Below are the code and all the weights of a small trained network. Each question names an input and a target symbol and asks about switching units off, where a switched-off unit gives its printed mean instead of its output.

import numpy as np


def w(rows, s, z=0):
    codes = np.array(rows[::2]) - 128.0
    scale = np.full(codes.shape[1], s)
    scale[-1] = z or s
    return codes * scale


def norm(h):
    return h / np.sqrt((h * h).mean(-1, keepdims=True) + 1e-5)


def f(y):
    return y / 2 * (1 + np.tanh(0.7978845608 * (y + 0.044715 * y**3)))


def softmax(a):
    e = np.exp(a - a.max(-1, keepdims=True))
    return e / e.sum(-1, keepdims=True)


def log_softmax(a):
    a = a - a.max(-1, keepdims=True)
    return a - np.log(np.exp(a).sum(-1, keepdims=True))


def net(x, mask):
    ids = ['ΔΞΣΦΩαβγεζηλμπψ'.index(c) for c in x.split()]
    T = len(ids)
    res = E[ids] + P[:T]
    q, k, v = (norm(res) @ M[0].T for M in (Q, K, V))
    z = softmax(np.where(np.tri(T) > 0, q @ k.T / 4**0.5, -1e9)) @ v
    res = res + np.where(mask[0], z, O[0][:, -1]) @ O[0][:, :-1]
    y = f(norm(res) @ A[0][:, :-1].T + A[0][:, -1])
    res = res + np.where(mask[1:25], y, B[0][:, -1]) @ B[0][:, :-1]
    return log_softmax(norm(res)[-1] @ U[:, :-1].T + U[:, -1])


Q, K, V, O, A, B = {}, {}, {}, {}, {}, {}
E = w([
[134,81,153,137,128],'Δ',
[138,91,112,148,125],'Ξ',
[82,101,87,136,108],'Σ',
[62,118,67,89,150],'Φ',
[129,83,71,127,153],'Ω',
[129,156,197,65,79],'α',
[226,179,160,182,44],'β',
[81,128,97,88,153],'γ',
[142,145,178,152,21],'ε',
[200,175,69,124,67],'ζ',
[110,63,157,107,160],'η',
[84,136,103,111,115],'λ',
[50,119,126,166,170],'μ',
[80,159,148,174,250],'π',
[180,131,197,113,97],'ψ',
],0.021)
P = w([
[2,91,125,201,97],'0',
[90,186,106,137,186],'1',
[105,47,115,93,71],'2',
[89,110,126,170,70],'3',
[154,182,114,108,165],'4',
[177,29,110,38,44],'5',
],0.0088)
Q[0] = w([
[170,143,73,203,160],'H0',
[34,180,145,251,204],'H0',
[121,91,184,181,110],'H0',
[126,145,87,95,26],'H0',
],0.03)
K[0] = w([
[133,102,97,199,196],'H0',
[5,84,81,185,210],'H0',
[109,77,165,169,114],'H0',
[141,180,112,108,33],'H0',
],0.03)
V[0] = w([
[81,109,247,31,139],'H0',
[214,64,184,180,100],'H0',
[147,198,140,75,94],'H0',
[180,121,101,126,209],'H0',
],0.013)
O[0] = w([
[39,100,255,60,171,141],'H0',
[24,88,102,232,166,140],'H0',
[3,205,58,89,118,148],'H0',
[150,156,67,133,220,2],'H0',
],0.011,0.0071)
A[0] = w([
[133,125,142,179,213,139],'N0',
[122,34,65,106,51,33],'N1',
[121,200,139,99,165,159],'N2',
[115,79,101,35,63,136],'N3',
[133,208,86,120,72,132],'N4',
[190,161,121,120,144,18],'N5',
[124,247,152,149,97,92],'N6',
[145,138,95,78,246,2],'N7',
[177,78,72,149,104,97],'N8',
[201,80,89,70,184,43],'N9',
[138,111,176,83,132,98],'N10',
[130,131,123,144,128,104],'N11',
[153,75,109,109,232,93],'N12',
[188,134,67,43,104,182],'N13',
[91,64,101,158,101,110],'N14',
[83,94,115,135,98,133],'N15',
[136,200,153,203,128,180],'N16',
[157,88,111,144,102,99],'N17',
[145,95,69,160,139,84],'N18',
[173,253,160,188,184,135],'N19',
[78,79,66,113,144,124],'N20',
[195,232,137,125,222,2],'N21',
[174,168,58,101,91,32],'N22',
[163,183,113,161,115,58],'N23',
],0.022,0.0068)
B[0] = w([
[152,171,210,104,168,169],'N0',
[145,190,144,211,104,211],'N1',
[193,145,134,142,190,158],'N2',
[138,122,192,230,110,250],'N3',
[174,106,118,134,61,208],'N4',
[190,123,157,174,104,152],'N5',
[189,149,49,136,106,173],'N6',
[12,156,160,91,37,160],'N7',
[166,133,122,70,143,185],'N8',
[35,99,112,191,78,180],'N9',
[122,127,88,94,77,180],'N10',
[123,133,143,131,121,125],'N11',
[162,136,29,191,116,173],'N12',
[123,155,86,9,229,227],'N13',
[126,105,74,170,170,222],'N14',
[124,105,73,90,128,223],'N15',
[134,139,220,112,108,179],'N16',
[105,128,128,105,169,160],'N17',
[134,126,116,86,71,162],'N18',
[94,69,113,158,253,170],'N19',
[122,106,138,106,54,160],'N20',
[233,59,169,134,34,177],'N21',
[10,123,191,218,106,184],'N22',
[72,157,119,157,141,150],'N23',
],0.039,0.011)
U = w([
[118,85,105,157,249,133],'Δ',
[240,135,90,99,178,145],'Ξ',
[155,210,114,210,226,73],'Σ',
[24,189,183,162,187,116],'Φ',
[113,183,39,119,186,167],'Ω',
[58,121,237,100,67,108],'α',
[200,121,66,97,31,82],'β',
[115,155,164,69,174,253],'γ',
[65,130,117,239,136,103],'ε',
[49,221,122,113,63,106],'ζ',
[188,17,87,87,149,86],'η',
[164,209,211,132,93,115],'λ',
[156,98,164,38,70,161],'μ',
[176,59,209,155,148,126],'π',
[47,66,109,100,132,171],'ψ',
],0.019,0.011)

Each question gives the input, a string of symbols that net reads in full, and the target symbol t.
The units are the heads (4 rows each of Q, K, V and O) and the neurons (one row each of A and B). Each row of codes is followed by its name. A weight is (code - 128) times the scale printed after its matrix; where a second scale follows, it is the last column's (O, A, B and U).
mask holds one flag per unit, heads first, then neurons. A switched-off unit (its flag False) gives its mean, the last column of its rows in O or B, instead of its output. The means were averaged over made-up inputs and are rounded, as every weight is.
A unit's drop is (log p(t) with every unit on - log p(t) with that unit switched off) / (log p(t) with every unit on - log p(t) with every unit switched off).
The circuit of an input: a set's keep is (log p(t) with only the set's units on - log p(t) with every unit switched off) / (log p(t) with every unit on - log p(t) with every unit switched off). Starting from the 12 units with the biggest drops (on a tie, the unit counted first), units are removed one at a time, each time the one whose removal leaves the highest keep (on an exact tie, the one counted first), for as long as the keep stays at least 0.8.
circuit, biggest first: the units of the circuit, biggest drop first
unit that matters most: the unit with the biggest drop
top k neurons: the k neurons with the biggest drops, biggest first
drop when u is switched off: that unit's drop, to one decimal
input Ξ Δ ψ ε Ξ, target Δ: top 3 neurons -> [N19 N8 N3]
input ψ λ Ξ, target ψ: circuit, biggest first -> [H0 N15]
input λ ψ Σ, target ψ: circuit, biggest first -> [H0 N1]
input λ η ε ε Σ, target Φ: unit that matters most -> N22
input λ β ζ λ β, target ε: top 2 neurons -> [N19 N22]
input η μ ε Φ, target Φ: circuit, biggest first -> [H0 N13 N22 N3]
input γ λ Ω η, target η: top 3 neurons -> [N3 N1 N22]
input ζ β Σ β Ω Σ, target β: top 2 neurons -> [N20 N18]
input ε ψ Φ Φ, target Φ: top 3 neurons -> [N13 N3 N22]
input ε Ξ λ π β, target ε: top 2 neurons -> [N19 N23]
input μ Δ ψ ζ, target ζ: top 2 neurons -> [N22 N4]
input γ ε ε μ η, target ζ: top 2 neurons -> [N7 N12]
input ε Σ γ Φ β Φ, target β: circuit, biggest first -> [H0 N20 N9]
input ψ ε ε β, target β: circuit, biggest first -> [N3]
input λ Ω Φ π, target π: circuit, biggest first -> [N21 H0 N19]
input π ζ ζ γ, target γ: circuit, biggest first -> [H0 N13]
input ζ λ λ Ξ Δ γ, target ζ: top 3 neurons -> [N22 N13 N4]
input β α λ Ω, target Ω: top 2 neurons -> [N8 N3]
input ε γ ζ, target ζ: top 2 neurons -> [N22 N13]
input Δ α λ, target α: circuit, biggest first -> [H0]
input β ε β, target β: top 2 neurons -> [N3 N22]
input ψ β Ξ, target β: drop when N1 is switched off -> 0.1
input λ ε Ξ π α ε, target ε: drop when N4 is switched off -> 0.0
